Here is a tiny trained network, its code and every weight. The questions are about switching its units off for an input and a class, where a switched-off unit gives its printed mean instead of its output.

import numpy as np


def w(rows, s, z=0):
    codes = np.array(rows[::2]) - 128.0
    scale = np.full(codes.shape[1], s)
    scale[-1] = z or s
    return codes * scale


def f(y):
    return y / 2 * (1 + np.tanh(0.7978845608 * (y + 0.044715 * y**3)))


def log_softmax(a):
    a = a - a.max(-1, keepdims=True)
    return a - np.log(np.exp(a).sum(-1, keepdims=True))


def net(x, mask):
    res = np.array(x, float).reshape(1, 3) / 4 @ E
    y = f(res @ A[0][:, :-1].T + A[0][:, -1])
    res = res + np.where(mask, y, B[0][:, -1]) @ B[0][:, :-1]
    return log_softmax(res[-1] @ U[:, :-1].T + U[:, -1])


A, B = {}, {}
E = w([
[97,14,192],'x0',
[99,81,2],'x1',
[6,167,136],'x2',
],0.0092)
A[0] = w([
[127,126,102,42],'neuron 0',
[16,191,131,49],'neuron 1',
[178,111,125,102],'neuron 2',
[171,237,97,12],'neuron 3',
[145,65,26,51],'neuron 4',
[182,189,104,180],'neuron 5',
[181,191,219,63],'neuron 6',
[132,135,123,46],'neuron 7',
[183,111,111,98],'neuron 8',
[253,95,114,30],'neuron 9',
[211,123,119,63],'neuron 10',
[139,160,194,38],'neuron 11',
[111,20,199,71],'neuron 12',
[148,146,184,104],'neuron 13',
[139,222,99,84],'neuron 14',
[121,48,166,1],'neuron 15',
[157,119,128,45],'neuron 16',
[102,103,59,77],'neuron 17',
],0.016,0.0089)
B[0] = w([
[48,149,132,120],'neuron 0',
[136,102,215,215],'neuron 1',
[113,120,157,166],'neuron 2',
[59,91,72,212],'neuron 3',
[122,193,110,232],'neuron 4',
[159,89,114,245],'neuron 5',
[132,195,109,254],'neuron 6',
[5,132,120,110],'neuron 7',
[92,124,178,171],'neuron 8',
[105,120,185,228],'neuron 9',
[82,111,171,186],'neuron 10',
[83,180,127,176],'neuron 11',
[127,94,71,255],'neuron 12',
[123,167,98,192],'neuron 13',
[97,79,86,213],'neuron 14',
[46,91,96,171],'neuron 15',
[2,115,151,121],'neuron 16',
[114,195,132,191],'neuron 17',
],0.022,0.009)
U = w([
[101,57,90,101],'0',
[112,206,136,98],'1',
[104,84,236,90],'2',
[250,87,136,255],'3',
],0.026,0.012)

Each question gives the input, the list of numbers given to net, and the class t.
The units are the neurons (one row each of A and B). Each row of codes is followed by its name. A weight is (code - 128) times the scale printed after its matrix; where a second scale follows, it is the last column's (A, B and U).
mask holds one flag per neuron, in row order. A switched-off neuron (its flag False) gives its mean, the last column of its row in B, instead of its output. The means were averaged over made-up inputs and are rounded, as every weight is.
A unit's drop is (log p(t) with every unit on - log p(t) with that unit switched off) / (log p(t) with every unit on - log p(t) with every unit switched off).
The circuit of an input: a set's keep is (log p(t) with only the set's units on - log p(t) with every unit switched off) / (log p(t) with every unit on - log p(t) with every unit switched off). Starting from the 12 units with the biggest drops (on a tie, the unit counted first), units are removed one at a time, each time the one whose removal leaves the highest keep (on an exact tie, the one counted first), for as long as the keep stays at least 0.8.
units of the circuit, in order: the units of the circuit, biggest drop first
top k neurons: the k neurons with the biggest drops, biggest first
drop when u is switched off: that unit's drop, to one decimal
input [-8,7,4], class 0: units of the circuit, in order : (neuron 14)
input [2,6,-6], class 1: top 2 neurons : (neuron 4; neuron 1)
input [-5,-4,-5], class 0: top 3 neurons : (neuron 3; neuron 1; neuron 5)
input [-1,4,-2], class 1: top 2 neurons : (neuron 4; neuron 12)
input [4,-7,7], class 1: top 4 neurons : (neuron 6; neuron 11; neuron 13; neuron 9)
input [-5,-5,5], class 0: top 3 neurons : (neuron 14; neuron 3; neuron 4)
input [-5,-3,5], class 0: top 2 neurons : (neuron 14; neuron 3)
input [-8,1,-8], class 0: top 4 neurons : (neuron 3; neuron 14; neuron 5; neuron 1)
input [6,8,-1], class 1: top 2 neurons : (neuron 4; neuron 17)
input [-1,-4,-5], class 2: top 2 neurons : (neuron 4; neuron 9)
input [-4,-3,-3], class 0: drop when neuron 3 is switched off : 0.3
input [6,7,0], class 1: drop when neuron 14 is switched off : 0.2
input [-4,-2,-6], class 2: drop when neuron 9 is switched off : 0.2
input [-6,3,-8], class 2: units of the circuit, in order : (neuron 9)
input [7,-8,6], class 1: drop when neuron 6 is switched off : 0.6
